Below is a small trained network, with its code and all its weights. Each question gives an input and a target symbol and asks what happens when units are switched off, that is, made to give their printed mean instead of their output.

import numpy as np


def w(rows, s, z=0):
    codes = np.array(rows[::2]) - 128.0
    scale = np.full(codes.shape[1], s)
    scale[-1] = z or s
    return codes * scale


def norm(h):
    return h / np.sqrt((h * h).mean(-1, keepdims=True) + 1e-5)


def f(y):
    return np.maximum(y, 0)


def softmax(a):
    e = np.exp(a - a.max(-1, keepdims=True))
    return e / e.sum(-1, keepdims=True)


def log_softmax(a):
    a = a - a.max(-1, keepdims=True)
    return a - np.log(np.exp(a).sum(-1, keepdims=True))


def net(x, mask):
    ids = ['ζθμξστψ'.index(c) for c in x.split()]
    T = len(ids)
    res = E[ids] + P[:T]
    r = norm(res)
    for j in range(2):
        rows = slice(4 * j, 4 * j + 4)
        q, k, v = (r @ M[0][rows].T for M in (Q, K, V))
        z = softmax(np.where(np.tri(T) > 0, q @ k.T / 4**0.5, -1e9)) @ v
        o = O[0][rows]
        res = res + np.where(mask[j], z, o[:, -1]) @ o[:, :-1]
    y = f(norm(res) @ A[0][:, :-1].T + A[0][:, -1])
    res = res + np.where(mask[2:10], y, B[0][:, -1]) @ B[0][:, :-1]
    return log_softmax(norm(res)[-1] @ U[:, :-1].T + U[:, -1])


Q, K, V, O, A, B = {}, {}, {}, {}, {}, {}
E = w([
[229,116,180,135,70],'ζ',
[126,91,78,82,57],'θ',
[116,154,87,37,159],'μ',
[7,122,107,148,65],'ξ',
[84,71,183,167,172],'σ',
[48,123,160,40,99],'τ',
[115,107,149,82,112],'ψ',
],0.018)
P = w([
[164,196,96,254,140],'0',
[176,8,210,80,106],'1',
[135,52,189,57,96],'2',
[134,72,191,56,83],'3',
[132,80,209,67,82],'4',
[131,76,226,77,74],'5',
[128,89,230,86,60],'6',
[135,109,210,79,34],'7',
[131,119,223,94,41],'8',
[129,135,222,96,34],'9',
[132,130,232,116,28],'10',
],0.0079)
Q[0] = w([
[95,72,113,127,164],'H0',
[95,112,83,111,93],'H0',
[75,171,185,80,83],'H0',
[134,171,138,108,96],'H0',
[111,155,201,97,20],'H1',
[41,126,143,77,64],'H1',
[108,84,97,105,127],'H1',
[104,135,244,127,81],'H1',
],0.011)
K[0] = w([
[172,105,109,100,92],'H0',
[119,100,150,100,176],'H0',
[178,208,71,198,166],'H0',
[88,106,131,196,149],'H0',
[149,237,63,246,126],'H1',
[127,218,42,162,186],'H1',
[89,136,124,114,157],'H1',
[118,180,88,170,157],'H1',
],0.011)
V[0] = w([
[45,82,135,112,154],'H0',
[199,237,106,86,153],'H0',
[226,1,33,63,101],'H0',
[176,77,132,129,204],'H0',
[24,151,127,97,156],'H1',
[71,193,100,162,37],'H1',
[137,143,240,78,68],'H1',
[113,109,134,14,139],'H1',
],0.0096)
O[0] = w([
[63,164,106,141,198,151],'H0',
[166,158,254,77,115,50],'H0',
[141,178,27,160,100,135],'H0',
[203,142,122,213,243,120],'H0',
[154,51,155,205,106,122],'H1',
[166,42,84,12,101,201],'H1',
[28,204,173,111,123,66],'H1',
[104,160,120,146,56,2],'H1',
],0.0092,0.0052)
A[0] = w([
[115,163,137,42,171,129],'N0',
[118,81,110,127,195,14],'N1',
[138,111,126,162,64,236],'N2',
[153,102,134,57,149,61],'N3',
[97,153,172,62,163,88],'N4',
[207,112,2,64,120,180],'N5',
[90,42,214,102,114,255],'N6',
[232,175,170,169,133,54],'N7',
],0.0094,0.0041)
B[0] = w([
[160,151,193,139,166,167],'N0',
[97,126,110,93,31,155],'N1',
[140,144,101,176,140,174],'N2',
[204,104,135,90,167,163],'N3',
[137,112,148,166,183,157],'N4',
[121,181,137,140,185,205],'N5',
[117,158,108,160,109,254],'N6',
[11,131,133,188,105,143],'N7',
],0.011)
U = w([
[116,254,155,142,163,229],'ζ',
[171,211,15,118,108,166],'θ',
[253,164,157,190,74,189],'μ',
[172,46,124,81,100,25],'ξ',
[109,121,116,198,218,251],'σ',
[34,175,108,120,44,62],'τ',
[97,102,197,51,112,7],'ψ',
],0.0092,0.0031)

Each question gives the input, a string of symbols that net reads in full, and the target symbol t.
The units are the heads (4 rows each of Q, K, V and O) and the neurons (one row each of A and B). Each row of codes is followed by its name. A weight is (code - 128) times the scale printed after its matrix; where a second scale follows, it is the last column's (O, A, B and U).
mask holds one flag per unit, heads first, then neurons. A switched-off unit (its flag False) gives its mean, the last column of its rows in O or B, instead of its output. The means were averaged over made-up inputs and are rounded, as every weight is.
A unit's drop is (log p(t) with every unit on - log p(t) with that unit switched off) / (log p(t) with every unit on - log p(t) with every unit switched off).
The circuit of an input: a set's keep is (log p(t) with only the set's units on - log p(t) with every unit switched off) / (log p(t) with every unit on - log p(t) with every unit switched off). Starting from all 10 units, units are removed one at a time, each time the one whose removal leaves the highest keep (on an exact tie, the one counted first), for as long as the keep stays at least 0.8.
circuit, biggest first: the units of the circuit, biggest drop first
unit that matters most: the unit with the biggest drop
k most important neurons: the k neurons with the biggest drops, biggest first
heads that matter: for each layer, one digit per head in row order, 1 if its drop is at least 0.15 and else 0, layers parted by /
drop when u is switched off: that unit's drop, to one decimal
input τ ψ θ, target τ: heads that matter -> 01
input σ μ ζ ζ ψ μ θ ζ θ, target σ: circuit, biggest first -> [H1 H0]
input ξ ζ τ, target ξ: heads that matter -> 01
input ξ μ τ ξ σ σ ζ, target ξ: heads that matter -> 11
input σ μ τ τ ξ, target σ: heads that matter -> 11
input σ ξ μ ζ σ ψ ξ ζ, target σ: circuit, biggest first -> [H0 H1]
input ζ ζ σ, target ζ: heads that matter -> 01
input μ σ σ θ ζ θ, target μ: unit that matters most -> H1
input τ ξ σ σ μ, target τ: 2 most important neurons -> [N5 N3]
input θ ζ θ μ ζ σ σ, target θ: heads that matter -> 11
input μ ξ μ θ ψ θ ψ, target μ: heads that matter -> 01
input θ σ ζ, target θ: circuit, biggest first -> [H0 H1]
input μ τ θ σ ζ σ σ ξ, target μ: heads that matter -> 11
input σ σ μ σ ζ, target σ: circuit, biggest first -> [H0 N7]
input ψ ξ μ μ ζ, target ψ: circuit, biggest first -> [H1]
input ψ ζ σ θ ζ ξ, target ψ: circuit, biggest first -> [H1 H0]
input ψ ψ μ μ σ, target ψ: 2 most important neurons -> [N5 N2]
input θ σ ξ σ θ σ, target θ: drop when N3 is switched off -> 0.0
input ζ μ μ μ μ τ ξ σ ξ ζ σ, target ζ: drop when H0 is switched off -> 0.1
input τ σ τ, target τ: drop when H1 is switched off -> 1.4
input τ σ θ, target τ: circuit, biggest first -> [H1]
